Below are the code and all the weights of a small trained network. Each question names an input and a class and asks about switching units off, where a switched-off unit gives its printed mean instead of its output.

import numpy as np


def w(rows, s, z=0):
    codes = np.array(rows[::2]) - 128.0
    scale = np.full(codes.shape[1], s)
    scale[-1] = z or s
    return codes * scale


def f(y):
    return np.maximum(y, 0)


def log_softmax(a):
    a = a - a.max(-1, keepdims=True)
    return a - np.log(np.exp(a).sum(-1, keepdims=True))


def net(x, mask):
    res = np.array(x, float).reshape(1, 3) / 4 @ E
    y = f(res @ A[0][:, :-1].T + A[0][:, -1])
    res = res + np.where(mask, y, B[0][:, -1]) @ B[0][:, :-1]
    return log_softmax(res[-1] @ U[:, :-1].T + U[:, -1])


A, B = {}, {}
E = w([
[173,135,164,177,222,163,149,55],'x0',
[52,131,172,129,171,91,245,137],'x1',
[125,54,48,186,188,9,110,129],'x2',
],0.013)
A[0] = w([
[90,147,62,130,42,119,151,222,65],'N0',
[119,108,91,126,136,84,114,101,148],'N1',
[35,106,162,146,108,109,161,105,93],'N2',
[120,146,163,108,140,206,126,150,101],'N3',
[78,89,108,93,158,167,105,92,168],'N4',
[61,151,158,69,216,116,193,173,137],'N5',
[196,138,79,132,84,153,31,100,118],'N6',
[131,70,81,166,183,22,94,117,89],'N7',
[169,109,82,149,107,172,5,150,74],'N8',
[150,172,236,76,81,147,169,147,100],'N9',
[99,160,97,65,82,104,133,203,132],'N10',
[73,148,88,36,64,66,96,251,68],'N11',
[91,134,120,144,94,131,105,165,248],'N12',
[148,126,88,124,138,41,132,105,91],'N13',
[166,120,130,98,60,154,192,61,215],'N14',
[58,187,143,117,162,67,254,191,115],'N15',
[73,93,133,83,46,104,110,212,115],'N16',
[211,149,143,180,208,172,168,22,139],'N17',
[161,59,107,129,133,74,149,116,70],'N18',
[55,127,148,143,152,115,210,176,107],'N19',
[99,200,192,141,110,169,99,101,86],'N20',
[82,154,57,188,158,30,109,139,122],'N21',
[214,164,162,157,200,145,155,64,57],'N22',
[119,188,185,36,56,220,145,131,79],'N23',
[182,127,77,127,137,178,33,171,111],'N24',
[88,147,122,130,142,121,205,156,101],'N25',
],0.01,0.015)
B[0] = w([
[104,206,128,210,111,59,147,94,181],'N0',
[111,111,166,88,144,117,119,165,182],'N1',
[207,199,84,146,180,159,160,152,164],'N2',
[166,87,185,206,133,84,67,166,176],'N3',
[119,109,124,80,107,130,126,122,166],'N4',
[131,157,80,82,179,172,147,134,212],'N5',
[203,183,50,100,180,197,217,157,225],'N6',
[97,119,204,157,123,96,62,193,226],'N7',
[197,201,104,131,181,170,139,159,206],'N8',
[149,102,169,163,118,110,75,199,201],'N9',
[77,119,135,163,109,88,162,54,196],'N10',
[143,180,145,233,85,87,166,43,213],'N11',
[53,2,96,4,110,119,146,111,239],'N12',
[119,120,163,195,115,127,71,195,173],'N13',
[99,40,150,47,147,117,119,159,220],'N14',
[159,164,81,121,134,222,158,137,229],'N15',
[93,160,146,165,76,70,188,37,205],'N16',
[33,148,108,119,55,59,195,33,249],'N17',
[139,140,139,182,93,97,48,173,161],'N18',
[207,206,66,120,227,206,161,177,195],'N19',
[111,130,146,189,134,96,79,174,176],'N20',
[151,79,185,121,125,134,53,168,219],'N21',
[98,205,158,233,57,95,124,27,188],'N22',
[140,103,168,210,146,115,22,185,231],'N23',
[216,195,25,90,176,195,150,155,207],'N24',
[170,171,85,138,156,184,164,167,171],'N25',
],0.0083,0.016)
U = w([
[160,151,63,128,137,199,159,155,108],'0',
[126,88,182,164,122,117,80,191,89],'1',
[105,145,132,167,107,95,159,18,97],'2',
[83,2,106,12,120,145,154,115,248],'3',
],0.018,0.012)

Each question gives the input, the list of numbers given to net, and the class t.
The units are the neurons (one row each of A and B). Each row of codes is followed by its name. A weight is (code - 128) times the scale printed after its matrix; where a second scale follows, it is the last column's (A, B and U).
mask holds one flag per neuron, in row order. A switched-off neuron (its flag False) gives its mean, the last column of its row in B, instead of its output. The means were averaged over made-up inputs and are rounded, as every weight is.
A unit's drop is (log p(t) with every unit on - log p(t) with that unit switched off) / (log p(t) with every unit on - log p(t) with every unit switched off).
The circuit of an input: a set's keep is (log p(t) with only the set's units on - log p(t) with every unit switched off) / (log p(t) with every unit on - log p(t) with every unit switched off). Starting from the 12 units with the biggest drops (on a tie, the unit counted first), units are removed one at a time, each time the one whose removal leaves the highest keep (on an exact tie, the one counted first), for as long as the keep stays at least 0.8.
units of the circuit, in order: the units of the circuit, biggest drop first
most important unit: the unit with the biggest drop
k most important neurons: the k neurons with the biggest drops, biggest first
drop when u is switched off: that unit's drop, to one decimal
input [-2,-1,4], class 1: most important unit -> N17
input [3,7,-8], class 1: 4 most important neurons -> [N23, N9, N3, N6]
input [-1,4,5], class 1: 3 most important neurons -> [N7, N6, N21]
input [7,7,-3], class 0: 3 most important neurons -> [N19, N15, N5]
input [7,6,8], class 1: 2 most important neurons -> [N7, N21]
input [7,1,-6], class 2: 3 most important neurons -> [N17, N22, N7]
input [4,7,7], class 0: 2 most important neurons -> [N15, N19]
input [-4,7,-8], class 1: 3 most important neurons -> [N23, N9, N6]
input [-5,2,-5], class 1: 4 most important neurons -> [N23, N17, N9, N22]
input [0,-4,-5], class 1: 2 most important neurons -> [N23, N15]
input [-5,4,-4], class 2: 4 most important neurons -> [N16, N10, N11, N6]
input [8,-5,-6], class 2: 2 most important neurons -> [N17, N22]
input [3,2,0], class 3: drop when N11 is switched off -> 0.3
input [-6,7,3], class 0: units of the circuit, in order -> [N15]
input [-2,3,2], class 3: drop when N24 is switched off -> 0.2
input [2,7,6], class 0: drop when N19 is switched off -> 0.1
